Below is a small trained network, with its code and all its weights. Each question gives an input and a class and asks what happens when units are switched off, that is, made to give their printed mean instead of their output.

import numpy as np


def w(rows, s, z=0):
    codes = np.array(rows[::2]) - 128.0
    scale = np.full(codes.shape[1], s)
    scale[-1] = z or s
    return codes * scale


def f(y):
    return np.maximum(y, 0)


def log_softmax(a):
    a = a - a.max(-1, keepdims=True)
    return a - np.log(np.exp(a).sum(-1, keepdims=True))


def net(x, mask):
    res = np.array(x, float).reshape(1, 5) / 4 @ E
    y = f(res @ A[0][:, :-1].T + A[0][:, -1])
    res = res + np.where(mask, y, B[0][:, -1]) @ B[0][:, :-1]
    return log_softmax(res[-1] @ U[:, :-1].T + U[:, -1])


A, B = {}, {}
E = w([
[48,150,170,161,221,250,68,135,123,142],'x0',
[67,74,60,251,165,78,189,150,83,130],'x1',
[113,94,1,136,65,156,11,104,136,161],'x2',
[152,46,141,82,79,210,164,185,32,143],'x3',
[7,45,188,95,69,103,117,171,211,100],'x4',
],0.0082)
A[0] = w([
[113,132,128,125,114,125,120,115,112,149,2],'neuron 0',
[124,68,103,153,117,146,164,172,70,124,84],'neuron 1',
[106,195,103,175,177,60,108,90,203,110,42],'neuron 2',
[82,93,64,249,176,77,202,146,66,134,52],'neuron 3',
[157,63,146,65,76,212,179,185,13,162,52],'neuron 4',
[165,174,188,55,80,158,97,114,167,116,48],'neuron 5',
[120,90,34,134,71,137,53,122,161,185,49],'neuron 6',
[111,98,147,115,145,178,126,155,75,138,65],'neuron 7',
[66,146,167,144,169,213,89,125,124,126,81],'neuron 8',
[2,47,173,102,68,125,118,178,225,101,29],'neuron 9',
[148,154,214,130,162,113,220,147,131,118,67],'neuron 10',
[91,134,147,150,170,219,118,113,138,128,40],'neuron 11',
[125,156,187,107,155,102,186,150,130,99,50],'neuron 12',
[146,123,126,117,110,83,150,119,134,144,17],'neuron 13',
[165,106,94,88,74,64,179,102,151,92,77],'neuron 14',
[133,140,203,122,191,96,217,148,122,98,100],'neuron 15',
[198,99,114,98,36,71,171,103,105,110,71],'neuron 16',
[111,117,35,130,78,139,36,111,120,161,52],'neuron 17',
[62,126,147,141,228,213,88,141,138,140,72],'neuron 18',
[110,202,126,141,176,69,107,49,209,114,44],'neuron 19',
[123,164,133,143,181,188,96,142,107,154,70],'neuron 20',
[122,138,126,123,137,133,132,134,123,121,32],'neuron 21',
[147,95,155,150,100,156,119,123,103,136,19],'neuron 22',
[112,116,136,140,154,167,111,103,131,123,63],'neuron 23',
[216,179,166,30,122,166,82,103,131,130,19],'neuron 24',
[190,120,89,116,76,40,166,154,160,120,67],'neuron 25',
[230,201,61,155,190,165,146,88,59,181,34],'neuron 26',
],0.01,0.0049)
B[0] = w([
[131,130,137,129,126,133,127,138,118,124,128],'neuron 0',
[109,122,122,85,108,144,103,133,199,131,185],'neuron 1',
[85,129,115,132,65,168,155,182,198,99,205],'neuron 2',
[66,66,122,6,208,126,55,83,163,199,242],'neuron 3',
[86,164,101,166,51,163,178,169,228,88,238],'neuron 4',
[72,76,97,48,185,136,83,93,146,183,200],'neuron 5',
[134,126,164,163,104,196,82,58,65,98,209],'neuron 6',
[111,165,118,126,101,117,145,160,159,125,169],'neuron 7',
[121,159,169,137,104,67,151,176,83,187,200],'neuron 8',
[255,102,72,131,230,77,204,95,140,57,248],'neuron 9',
[143,117,114,167,92,187,63,66,74,91,206],'neuron 10',
[122,158,143,142,122,90,128,163,100,185,180],'neuron 11',
[140,114,121,170,118,169,94,94,88,99,181],'neuron 12',
[120,144,142,135,122,106,156,148,117,147,151],'neuron 13',
[117,174,169,134,125,90,151,161,77,185,212],'neuron 14',
[128,118,120,172,85,197,60,60,65,92,215],'neuron 15',
[110,172,182,154,116,69,141,196,99,176,222],'neuron 16',
[138,129,153,165,93,196,75,65,70,84,205],'neuron 17',
[125,167,168,131,101,69,133,176,82,182,212],'neuron 18',
[103,153,109,145,54,166,174,179,192,110,206],'neuron 19',
[137,146,140,147,126,82,149,168,108,144,178],'neuron 20',
[126,138,123,129,131,128,121,134,122,131,128],'neuron 21',
[117,133,114,132,123,129,127,126,146,109,140],'neuron 22',
[115,143,142,116,117,106,135,150,99,141,149],'neuron 23',
[85,59,97,58,201,116,72,102,153,161,208],'neuron 24',
[113,171,155,148,130,89,124,195,84,185,219],'neuron 25',
[224,92,103,149,201,84,226,110,156,47,222],'neuron 26',
],0.0097,0.013)
U = w([
[115,176,163,150,106,45,140,172,45,186,230],'0',
[139,120,139,172,90,214,81,67,30,87,199],'1',
[236,102,108,138,190,74,192,112,151,69,2],'2',
[51,70,118,49,175,123,80,102,171,178,164],'3',
[76,157,121,151,42,169,161,165,247,101,29],'4',
],0.012,0.00096)

Each question gives the input, the list of numbers given to net, and the class t.
The units are the neurons (one row each of A and B). Each row of codes is followed by its name. A weight is (code - 128) times the scale printed after its matrix; where a second scale follows, it is the last column's (A, B and U).
mask holds one flag per neuron, in row order. A switched-off neuron (its flag False) gives its mean, the last column of its row in B, instead of its output. The means were averaged over made-up inputs and are rounded, as every weight is.
A unit's drop is (log p(t) with every unit on - log p(t) with that unit switched off) / (log p(t) with every unit on - log p(t) with every unit switched off).
The circuit of an input: a set's keep is (log p(t) with only the set's units on - log p(t) with every unit switched off) / (log p(t) with every unit on - log p(t) with every unit switched off). Starting from the 12 units with the biggest drops (on a tie, the unit counted first), units are removed one at a time, each time the one whose removal leaves the highest keep (on an exact tie, the one counted first), for as long as the keep stays at least 0.8.
units of the circuit, in order: the units of the circuit, biggest drop first
most important unit: the unit with the biggest drop
k most important neurons: the k neurons with the biggest drops, biggest first
drop when u is switched off: that unit's drop, to one decimal
input [3,-1,6,-5,5], class 1: units of the circuit, in order	[neuron 6]
input [5,-1,5,-1,-5], class 0: 2 most important neurons	[neuron 9; neuron 15]
input [7,8,-5,-6,-1], class 3: 2 most important neurons	[neuron 3; neuron 16]
input [2,5,-4,-6,3], class 4: 2 most important neurons	[neuron 2; neuron 19]
input [-2,0,4,-4,2], class 1: 3 most important neurons	[neuron 4; neuron 6; neuron 17]
input [0,6,6,-4,0], class 1: 3 most important neurons	[neuron 17; neuron 6; neuron 24]
input [3,6,4,-8,5], class 4: 4 most important neurons	[neuron 2; neuron 19; neuron 24; neuron 5]
input [-6,3,3,-8,-5], class 4: 2 most important neurons	[neuron 2; neuron 19]
input [-1,-5,5,-7,-7], class 2: 3 most important neurons	[neuron 26; neuron 4; neuron 24]
input [6,-8,8,5,4], class 1: 3 most important neurons	[neuron 17; neuron 6; neuron 3]
input [-6,-7,0,-5,5], class 3: 2 most important neurons	[neuron 5; neuron 24]
input [7,-5,7,0,0], class 0: 4 most important neurons	[neuron 8; neuron 18; neuron 15; neuron 11]
input [6,-8,-6,-5,8], class 2: drop when neuron 3 is switched off	0.6
input [0,6,-8,-7,4], class 1: most important unit	neuron 15
input [6,-1,-3,8,-1], class 4: drop when neuron 4 is switched off	1.9
input [7,-7,2,-3,1], class 0: drop when neuron 3 is switched off	1.1
